Below is a small trained network, with its code and all its weights. Each question gives an input and a class and asks what happens when units are switched off, that is, made to give their printed mean instead of their output.

import numpy as np


def w(rows, s, z=0):
    codes = np.array(rows[::2]) - 128.0
    scale = np.full(codes.shape[1], s)
    scale[-1] = z or s
    return codes * scale


def f(y):
    return y / 2 * (1 + np.tanh(0.7978845608 * (y + 0.044715 * y**3)))


def log_softmax(a):
    a = a - a.max(-1, keepdims=True)
    return a - np.log(np.exp(a).sum(-1, keepdims=True))


def net(x, mask):
    res = np.array(x, float).reshape(1, 6) / 4 @ E
    y = f(res @ A[0][:, :-1].T + A[0][:, -1])
    res = res + np.where(mask, y, B[0][:, -1]) @ B[0][:, :-1]
    return log_softmax(res[-1] @ U[:, :-1].T + U[:, -1])


A, B = {}, {}
E = w([
[254,132,211,51,20,108,90,56,112,172],'x0',
[180,155,110,90,161,128,239,228,193,134],'x1',
[115,157,119,178,33,161,78,172,70,157],'x2',
[71,168,104,85,145,189,162,106,13,104],'x3',
[64,98,162,205,72,187,168,125,202,204],'x4',
[165,46,170,101,126,230,118,183,132,150],'x5',
],0.0098)
A[0] = w([
[114,155,138,149,75,165,89,139,47,176,185],'n0',
[92,121,78,121,122,81,105,74,68,94,186],'n1',
[27,154,78,173,115,66,169,127,144,92,177],'n2',
[213,94,100,176,100,124,68,89,112,138,252],'n3',
[248,138,169,46,112,77,103,113,91,83,25],'n4',
[138,78,152,104,50,225,139,73,191,188,126],'n5',
[255,149,163,56,98,117,140,100,155,74,86],'n6',
[112,124,57,164,189,165,172,181,191,199,187],'n7',
[136,90,139,68,187,163,155,220,177,78,49],'n8',
[191,11,112,104,205,208,173,199,140,68,104],'n9',
[149,214,96,75,191,64,189,145,99,86,242],'n10',
[181,150,67,103,36,220,130,130,58,164,199],'n11',
[247,146,170,9,155,85,149,152,71,121,167],'n12',
[105,109,73,141,107,96,46,32,73,121,231],'n13',
[85,111,176,177,95,172,95,161,221,154,132],'n14',
[178,106,141,165,117,102,57,86,115,147,2],'n15',
[96,127,105,133,78,196,131,201,54,155,117],'n16',
[143,100,147,96,93,183,133,172,94,137,238],'n17',
[202,79,227,94,109,116,126,62,167,132,183],'n18',
[124,190,104,70,155,48,168,143,164,87,147],'n19',
[215,103,211,56,121,170,174,66,181,196,241],'n20',
[32,176,46,153,161,147,107,110,113,85,141],'n21',
[39,132,114,92,230,180,119,55,56,74,180],'n22',
],0.0085,0.0036)
B[0] = w([
[26,190,180,101,72,124,124,147,90,157,202],'n0',
[77,88,127,134,158,95,80,64,121,107,195],'n1',
[54,150,121,251,187,74,201,120,129,167,229],'n2',
[144,141,168,104,29,78,46,179,169,83,212],'n3',
[229,167,80,62,63,103,64,113,90,93,227],'n4',
[118,54,213,88,140,112,147,119,132,242,223],'n5',
[225,106,82,58,182,113,75,106,36,184,223],'n6',
[147,142,98,166,190,208,236,192,197,115,249],'n7',
[167,59,62,90,168,156,142,206,182,73,223],'n8',
[144,69,92,26,158,195,193,243,153,32,254],'n9',
[56,203,26,67,169,52,195,70,158,102,247],'n10',
[112,241,182,37,94,155,87,204,62,173,210],'n11',
[235,235,46,51,90,140,78,61,70,65,251],'n12',
[73,54,185,161,65,87,25,108,136,45,231],'n13',
[136,116,179,220,97,179,151,117,168,187,218],'n14',
[119,103,102,161,34,109,73,145,211,82,178],'n15',
[45,216,193,87,88,127,129,218,90,155,189],'n16',
[126,133,168,55,113,157,139,182,128,137,193],'n17',
[203,109,173,61,119,95,109,81,163,183,237],'n18',
[96,177,56,96,201,57,155,96,197,165,210],'n19',
[181,50,182,4,190,133,142,57,157,227,254],'n20',
[56,99,130,225,160,150,165,85,100,113,230],'n21',
[86,62,153,128,209,169,142,47,3,32,242],'n22',
],0.0069,0.012)
U = w([
[83,197,185,108,63,184,117,193,62,183,112],'0',
[254,175,101,67,109,118,88,86,76,106,46],'1',
[178,40,200,86,98,153,146,63,187,237,3],'2',
[103,123,135,246,128,184,181,159,172,185,101],'3',
[66,87,145,147,163,183,118,58,19,53,40],'4',
[88,218,74,140,177,27,207,94,186,114,223],'5',
[118,78,157,170,46,75,24,110,179,88,221],'6',
[164,67,95,84,161,221,195,233,181,81,103],'7',
],0.0098,0.0027)

Each question gives the input, the list of numbers given to net, and the class t.
The units are the neurons (one row each of A and B). Each row of codes is followed by its name. A weight is (code - 128) times the scale printed after its matrix; where a second scale follows, it is the last column's (A, B and U).
mask holds one flag per neuron, in row order. A switched-off neuron (its flag False) gives its mean, the last column of its row in B, instead of its output. The means were averaged over made-up inputs and are rounded, as every weight is.
A unit's drop is (log p(t) with every unit on - log p(t) with that unit switched off) / (log p(t) with every unit on - log p(t) with every unit switched off).
unit that matters most: the unit with the biggest drop
k most important neurons: the k neurons with the biggest drops, biggest first
drop when u is switched off: that unit's drop, to one decimal
input [3,-1,5,-1,1,-1], class 0: unit that matters most	n11
input [-7,1,-4,7,-8,2], class 4: 2 most important neurons	[n22 n21]
input [-7,-5,8,8,2,8], class 0: 2 most important neurons	[n16 n11]
input [0,3,-7,4,-3,0], class 5: 4 most important neurons	[n10 n19 n11 n18]
input [-2,5,-2,-1,-4,-1], class 5: 2 most important neurons	[n10 n19]
input [7,7,7,8,0,-2], class 0: 3 most important neurons	[n11 n16 n0]
input [7,6,5,7,2,2], class 0: 3 most important neurons	[n11 n16 n0]
input [1,5,8,-2,-4,-6], class 5: 2 most important neurons	[n10 n19]
input [5,6,-4,0,1,5], class 1: 3 most important neurons	[n12 n6 n4]
input [-3,2,2,7,3,4], class 0: 3 most important neurons	[n16 n11 n0]
input [7,-8,-4,-6,3,-7], class 6: 2 most important neurons	[n13 n15]
input [-1,2,5,-2,2,5], class 0: 2 most important neurons	[n16 n11]
input [-6,-3,1,-7,1,-6], class 3: 2 most important neurons	[n10 n12]
input [-5,-4,4,7,6,3], class 0: unit that matters most	n16
input [-6,-6,0,-5,-4,-6], class 4: drop when n22 is switched off	0.3
input [-3,8,7,-4,6,0], class 3: drop when n14 is switched off	0.4
input [-7,1,7,-2,4,6], class 3: drop when n9 is switched off	-0.1
input [4,1,7,-2,-1,7], class 0: drop when n9 is switched off	0.0
